How the points are linked:
σ: Q333->Q243, Q343->Q997, Q940->Q436, Q997->Q328, Q604->Q667, Q715->Q912, Q436->Q715, Q698->Q604, Q284->Q968, Q80->Q830, Q109->Q80, Q328->Q561, Q131->Q18, Q86->Q882, Q757->Q268, Q749->Q333, Q248->Q839, Q839->Q854, Q18->Q749, Q409->Q94, Q968->Q50, Q830->Q312, Q854->Q109, Q877->Q820, Q312->Q86, Q882->Q757, Q820->Q409, Q268->Q877, Q947->Q131, Q631->Q698, Q50->Q248, Q561->Q947, Q667->Q940, Q94->Q284, Q243->Q631, Q912->Q343
ε: Q333->Q968, Q343->Q312, Q940->Q268, Q997->Q830, Q604->Q820, Q715->Q882, Q436->Q757, Q698->Q409, Q284->Q243, Q80->Q328, Q109->Q561, Q328->Q80, Q131->Q839, Q86->Q912, Q757->Q436, Q749->Q50, Q248->Q18, Q839->Q131, Q18->Q248, Q409->Q698, Q968->Q333, Q830->Q997, Q854->Q947, Q877->Q667, Q312->Q343, Q882->Q715, Q820->Q604, Q268->Q940, Q947->Q854, Q631->Q94, Q50->Q749, Q561->Q109, Q667->Q877, Q94->Q631, Q243->Q284, Q912->Q86

Which point is each row?
3	42	-28	21	110	-106	-122	-123	409	-969	306	56	-636	11	-202	-155	-45	-41	139	30	48	-403	-123	163	136: Q409
198	-63	133	92	134	60	-51	96	-322	820	553	-32	625	-36	-219	274	-109	-109	-73	33	-84	-664	16	-253	-160: Q631
-42	-34	-73	-129	83	-120	-167	-52	-331	1025	77	-18	806	77	339	99	-35	-26	-99	-66	42	-103	-161	-12	-103: Q604
-26	-65	-65	151	55	116	103	73	-152	661	649	66	522	-40	104	182	34	-13	41	82	-129	-762	83	349	-78: Q248
-222	59	-99	-1	-28	65	-76	-59	-533	807	-440	47	600	29	-234	248	107	-52	209	-32	-191	476	24	239	92: Q940
94	95	-5	36	-60	-200	-134	61	391	-1001	-131	29	-744	69	-283	-85	36	-48	48	-69	-113	94	-126	19	-69: Q561
133	-145	-95	-136	-69	208	113	135	351	-591	-648	33	-449	-99	-157	-240	-142	17	-88	120	83	691	167	-319	-153: Q757
62	49	60	96	-84	6	-36	-51	197	-856	426	18	-487	-29	-322	37	37	71	86	48	-136	-579	49	-115	145: Q94
-30	36	164	32	-138	87	186	7	77	528	670	50	359	-17	386	-225	-90	0	-141	-142	-46	-903	189	30	-2: Q50
-5	36	-72	98	-122	-194	-128	28	454	-952	-122	16	-786	38	-340	-116	87	-92	-10	70	-101	98	-204	107	14: Q561
190	-98	110	133	54	84	-32	138	-286	717	528	-44	571	19	-157	221	-27	-22	-107	100	-104	-675	51	-222	-134: Q631
102	40	163	-23	40	-31	-121	-75	-508	884	-130	58	743	-35	116	-236	-142	137	73	99	-69	174	-219	295	229: Q667
-42	-26	-84	-10	90	-237	-134	25	400	-937	396	-40	-602	13	-190	-216	-169	-42	70	-8	11	-279	-112	70	51: Q409
-129	-27	72	-72	42	85	-60	-85	-263	832	-535	68	617	-79	328	-150	32	96	-28	-7	104	586	-84	42	208: Q830
142	68	-109	-123	-30	-277	1	62	-458	685	429	106	623	-27	-262	-88	179	-4	155	-88	125	-530	-8	244	-195: Q839
-153	-9	125	-38	9	-112	-40	65	-541	925	173	-64	711	40	-326	152	-98	-51	54	44	30	-175	-148	-85	-153: Q854
92	-91	-12	-96	86	-66	213	-14	-109	228	771	-35	79	-55	240	121	-125	60	-116	103	184	-956	143	-248	219: Q968
-74	-45	-53	103	85	319	211	113	-88	218	-828	126	190	33	182	-226	-145	-100	-53	93	-134	905	143	-281	15: Q912

Start at a row and follow the symbols one at a time.
Each answer is a row, close to the row of the point it stands for.
-5	26	-68	-16	-128	223	-189	41	-102	1048	267	-94	645	-158	171	-60	87	22	5	-10	-51	-446	-100	-277	-85
σ -> -23	-91	-116	-120	101	-106	-140	20	-208	1001	47	27	703	20	283	24	-7	4	-100	-38	164	-182	-119	64	-10
ε -> -123	16	-61	-98	-30	15	-161	65	367	-1055	115	-14	-659	-94	75	255	41	71	57	-61	169	-100	-162	228	-3
ε -> -12	11	5	-101	40	-49	-180	-3	-266	1092	99	103	749	51	320	63	35	-33	-102	36	141	-149	-164	80	53
σ -> 155	-57	134	130	-128	-26	-115	-56	-469	1000	-155	41	698	-8	178	-215	-152	56	4	14	-60	153	-133	249	93
ε -> 138	-75	179	62	51	90	-149	71	202	-1032	-90	-137	-744	59	289	-72	85	-82	-35	72	-46	162	-91	87	-117
σ -> -19	-52	-51	-176	-155	102	-154	53	313	-1021	82	-70	-739	-87	94	213	139	126	163	-1	139	-140	-152	251	-85
ε -> -98	65	42	-141	60	-175	-219	-25	-214	1042	151	103	792	8	244	108	34	-40	-47	39	150	-62	-185	71	-33
ε -> -12	-11	-35	-14	-89	89	-225	-17	382	-1023	96	15	-770	-28	74	156	63	98	98	-53	121	-87	-123	267	-1
σ -> 29	-78	-76	-18	111	-213	-118	-157	353	-1009	252	-25	-669	75	-137	-200	-43	-60	9	28	79	-254	-107	243	81
ε -> -104	-4	-22	23	-102	241	-104	67	-145	1089	241	-30	709	-8	133	-37	119	-24	-172	43	3	-307	-70	-239	-112
ε -> -95	-73	-10	-85	9	-203	-105	1	398	-946	268	72	-629	89	-168	-164	-75	-19	186	56	40	-379	-96	123	92
ε -> -43	-9	-93	-4	-65	162	-112	2	-60	1044	381	28	836	-114	205	-123	78	89	-84	-15	6	-288	-63	-242	-110
σ -> -51	76	-50	-19	62	-47	-101	7	-242	1013	58	80	708	72	334	86	16	-16	-34	-21	109	-105	-144	37	-23
ε -> -47	-3	-65	-83	-127	74	-123	-2	498	-1070	74	-2	-764	-88	203	197	118	85	67	-8	58	-169	-174	251	-75
ε -> -71	-23	-79	-140	138	-114	-167	36	-220	1053	85	82	743	63	343	134	-131	-116	-7	-50	158	-192	-138	11	-51
-228	-22	111	-13	-41	-53	-89	68	-479	885	166	-9	778	64	-361	1	-62	35	11	12	9	-113	-87	-93	-18
σ -> -38	31	-93	176	75	149	-177	7	-279	942	-114	-63	689	-144	-24	-183	-35	90	-40	-33	-65	94	-203	-217	-65
σ -> 64	-96	-54	-18	-114	-55	-217	-2	-107	970	-401	66	739	94	212	184	90	-27	-49	-55	3	358	-158	-213	26
ε -> 44	117	-111	7	47	154	-186	79	343	-963	-327	14	-676	-73	-138	7	-94	44	42	-22	-11	334	-159	184	-141
ε -> 113	24	-79	39	-59	-25	-272	-100	-63	1052	-281	-46	694	27	171	237	81	36	-106	-28	-43	373	-127	-184	94
ε -> 19	45	-100	21	149	74	-91	46	387	-915	-311	47	-594	-102	-169	79	-152	61	65	50	-33	340	-139	228	-141
σ -> 116	-10	15	35	-1	-250	-160	42	341	-929	-75	62	-731	64	-241	-112	-16	-11	178	29	-97	-4	-172	-48	-28
ε -> 126	10	-166	102	62	264	-174	7	-262	1048	-106	-41	753	-141	-78	-190	-20	50	-92	-48	-81	185	-257	-233	-31
ε -> 66	26	-100	37	-76	-171	-282	-35	295	-1049	-79	49	-757	98	-391	-7	65	-14	132	-50	-91	167	-126	-8	-28
σ -> -145	9	156	-31	78	43	-150	-109	198	-992	158	35	-725	-70	-253	219	113	124	-94	83	119	-220	-59	-208	224
ε -> -164	11	159	-68	-57	4	2	99	-544	896	130	-58	667	-4	-357	19	-126	-53	38	44	74	-81	-97	-6	-122
σ -> 44	-10	16	110	111	148	-150	32	-250	997	-98	-74	744	28	-123	-133	-56	38	-51	2	-87	99	-179	-253	-30
σ -> 74	-24	-23	12	-66	-1	-145	-102	-205	1027	-359	-80	799	127	189	176	180	-50	-107	48	-15	369	-54	-188	50
ε -> 81	-41	-69	2	19	70	-100	-5	378	-982	-326	-5	-723	-82	-173	67	-201	49	123	80	-34	307	-180	207	-57
σ -> -11	20	-41	148	-57	-156	-173	28	398	-1026	-133	54	-736	39	-316	-70	109	-59	83	-54	-83	149	-56	15	24
σ -> -84	-26	109	25	63	69	-275	-138	240	-963	188	-13	-786	-33	-174	263	123	-14	-31	64	147	-237	-114	-288	149
103	-9	69	224	-51	-35	37	-137	211	-805	634	170	-516	-105	-393	209	-49	9	45	5	-201	-614	-38	-134	197
σ -> -129	29	-61	-19	-40	217	56	-177	-69	-306	758	87	-224	-9	-156	-31	183	-51	-47	-51	-2	-895	98	-302	73
σ -> 152	-97	-76	-170	90	-84	174	-28	-63	191	821	-125	60	-32	225	70	-137	-22	-92	-15	194	-843	36	-272	171
σ -> -25	152	161	-49	-158	62	216	-2	109	475	737	-32	266	-72	349	-190	-108	-32	-73	-73	-99	-779	113	-7	-51
σ -> -177	-146	-158	185	185	108	167	74	-162	606	684	39	477	12	124	248	2	-27	101	62	-145	-731	84	399	-89
σ -> 172	124	-75	-206	-8	-310	102	51	-500	742	436	94	611	-63	-272	-110	146	-3	175	-115	163	-442	81	183	-313
ε -> 223	65	-74	-195	3	305	32	-5	195	-792	444	33	-752	67	220	-281	-66	-22	-138	-101	140	-529	-41	-295	199
σ -> -157	-57	-82	16	-54	-146	112	-44	315	-546	657	-78	-469	-44	322	149	-111	14	-117	236	-104	-796	59	-23	138
σ -> -2	165	129	85	127	-26	237	-12	363	-476	746	16	-328	12	170	-73	186	74	101	-136	-31	-813	227	254	3
ε -> -32	59	121	-33	-52	-58	183	11	55	404	732	3	288	-20	391	-202	-62	-11	-108	-58	-43	-813	150	112	-47
ε -> 62	104	102	5	118	-43	162	-90	196	-423	749	45	-364	-22	192	-62	137	-65	75	-57	-69	-913	150	313	6
ε -> 30	-3	103	9	-105	72	174	-20	21	445	879	55	443	-78	380	-223	-205	-35	-18	-41	-53	-844	90	11	-34
σ -> -106	-24	-110	193	126	112	82	107	-174	685	635	81	491	24	179	237	100	-26	59	136	-211	-722	179	289	-102
σ -> 194	34	-68	-129	13	-323	7	96	-530	721	422	-20	591	-38	-256	-71	50	29	210	-26	164	-444	-79	196	-199
ε -> 232	7	-189	-81	-66	246	-32	-161	152	-835	470	-23	-648	-1	212	-159	-107	-124	-121	-128	153	-498	8	-273	181
σ -> -38	-52	-121	189	-134	-173	143	-30	333	-548	665	-37	-436	14	348	64	-200	87	-21	163	-110	-609	142	-27	261
-79	-56	129	-72	118	-77	-130	-151	-282	757	-543	71	596	11	358	-146	-33	58	60	127	154	637	-132	52	145
ε -> -70	26	197	-179	-20	44	-50	93	262	-811	-637	-54	-650	84	122	-128	-5	38	32	65	184	632	-59	234	-165
σ -> 41	-10	-59	65	39	81	-153	67	455	-972	-307	72	-668	-124	-117	79	-93	48	-24	29	-12	422	-111	336	-67
ε -> 102	38	-70	76	-38	-17	-117	-27	-113	1036	-292	-20	725	58	230	207	97	27	-192	34	-42	371	-90	-202	88
ε -> 117	35	-84	13	151	20	-97	72	461	-949	-280	-17	-681	60	-219	18	19	16	105	-77	-9	340	-67	216	-36
σ -> 47	14	-85	54	-44	-165	-129	-4	378	-1043	-124	88	-724	86	-325	-59	58	-12	120	-43	-129	124	-115	-72	22
ε -> 27	32	-47	91	43	165	-176	24	-185	971	-105	-67	769	11	-56	-129	-93	36	-24	6	-85	161	-113	-286	-83
σ -> 53	19	-32	-40	-163	-70	-91	-28	-106	989	-323	-29	774	6	200	173	153	-47	-137	20	-85	405	-87	-264	156
σ -> -174	-68	138	-60	135	-1	-86	-166	-263	808	-501	135	540	-37	363	-182	31	69	-86	55	148	627	-68	18	196
σ -> 201	-4	-78	-55	-19	56	9	-131	-350	303	-722	-8	304	62	165	75	-67	-25	23	-49	-65	903	-49	391	115
σ -> -193	-40	-57	174	-88	-262	180	10	63	-183	-833	-105	-21	-36	-276	-120	53	10	133	79	-145	900	210	319	160
ε -> -103	-111	-77	133	161	303	197	44	-83	191	-797	21	120	6	283	-201	-60	-11	-79	107	-158	967	210	-411	-11
σ -> 329	123	-3	-34	-69	-87	90	129	41	-267	-787	28	-271	-114	450	249	137	-11	-74	-28	-19	864	98	73	-239
σ -> -188	-144	179	-39	-63	14	-36	44	232	-733	-568	55	-458	77	167	-106	-38	-16	96	19	107	562	-90	295	-205
σ -> 74	9	-68	-63	8	73	-115	128	357	-982	-372	52	-771	-54	-45	25	-123	47	116	-25	56	367	-146	262	-85
σ -> 34	55	-49	36	-22	-201	-221	-9	370	-1028	-87	11	-686	9	-333	-112	61	-61	67	74	-145	79	-127	-20	-64
-69	42	-78	31	3	137	-35	-111	-480	743	-501	-4	588	5	-231	202	165	-39	149	-137	-188	532	-41	302	46
ε -> -176	8	-86	53	147	-85	42	88	189	-747	-471	42	-630	-2	211	135	-103	2	-204	-114	-117	494	-96	-219	-238
ε -> -151	88	-91	34	-40	79	-1	-34	-514	732	-435	41	665	-1	-173	245	57	-17	161	-132	-121	464	-49	318	131
σ -> 109	-119	-22	-113	137	-246	85	-117	-180	661	-691	-132	493	-1	-374	-179	55	-65	127	88	135	710	121	75	234
ε -> 137	2	-84	7	-112	220	122	155	398	-568	-624	-18	-526	41	-158	-215	-103	8	-88	49	160	693	167	-352	-35
ε -> 98	-118	-60	-49	40	-252	148	-115	-106	598	-669	-101	418	22	-394	-83	42	-59	80	156	134	781	136	19	227
ε -> 105	-81	-29	-92	-96	231	52	-20	348	-564	-632	-30	-433	-93	-71	-164	-197	29	-136	122	61	693	104	-320	-137
ε -> 207	-99	-125	-78	84	-229	122	-78	-148	594	-700	-111	429	-106	-344	-89	68	-2	44	85	63	689	61	27	258
σ -> 25	48	200	-102	-167	100	153	-15	48	464	-729	89	413	-8	-77	116	-1	24	-29	-140	5	847	161	-304	12
ε -> 28	111	141	-143	64	-63	227	13	292	-509	-705	-14	-384	16	-362	188	153	26	44	-50	23	788	234	51	-55
ε -> 19	52	129	-80	-112	89	193	37	92	522	-709	-30	376	-40	-112	25	-133	-126	-87	-79	72	949	91	-302	74
ε -> -27	138	170	-109	85	-39	165	79	305	-472	-734	-62	-287	75	-424	92	119	5	16	-56	134	857	158	4	-49
σ -> 111	-57	-71	-12	-31	233	83	128	394	-588	-589	72	-463	61	-32	-243	-100	102	-171	85	41	672	132	-378	-106
ε -> 142	-105	-114	-1	16	-146	188	-63	-88	602	-638	-95	443	-110	-358	-70	-4	15	112	28	121	719	131	-68	176
σ -> -32	115	149	-107	-151	11	219	13	128	476	-825	80	353	-25	-181	69	-86	-68	-62	-164	108	905	177	-348	-10
σ -> -69	-98	-28	54	80	287	182	45	-20	257	-833	32	141	10	199	-130	-92	-28	-48	55	-121	925	164	-255	-31
120	-60	96	169	-12	139	-52	127	-248	757	592	-46	603	5	-112	159	-56	14	-77	82	-95	-607	38	-269	-102
ε -> 0	-43	64	50	-74	-5	-19	-24	195	-775	634	95	-549	-36	-365	104	-2	-8	31	9	-90	-583	-57	-94	210
ε -> 176	4	128	117	63	57	-57	79	-238	721	565	-32	586	57	-208	158	-4	-125	-68	22	-106	-612	-102	-261	-163
ε -> 90	-37	178	177	-49	-88	-64	-78	130	-707	546	58	-545	-63	-331	106	-43	29	-26	47	-91	-615	-106	-105	171
ε -> 160	30	114	101	24	-4	-65	49	-196	802	544	-103	545	-3	-184	121	-116	-7	-18	4	-173	-619	58	-271	-162
σ -> -52	-2	-48	-34	-53	235	-117	102	-127	970	318	29	727	-73	217	-90	137	-33	-121	67	79	-341	-118	-189	-52
σ -> 0	-40	-100	-83	39	-151	-100	-79	-192	957	157	30	799	49	338	89	-110	-40	-63	-85	97	-244	-191	70	42
ε -> -24	23	-71	-106	-141	89	-111	41	429	-1042	151	-45	-727	-82	32	102	3	108	93	-66	40	-66	-96	270	-21
σ -> -5	-33	-10	-68	74	-230	-93	26	419	-977	281	59	-727	63	-207	-180	-112	-100	6	81	49	-232	-99	168	71
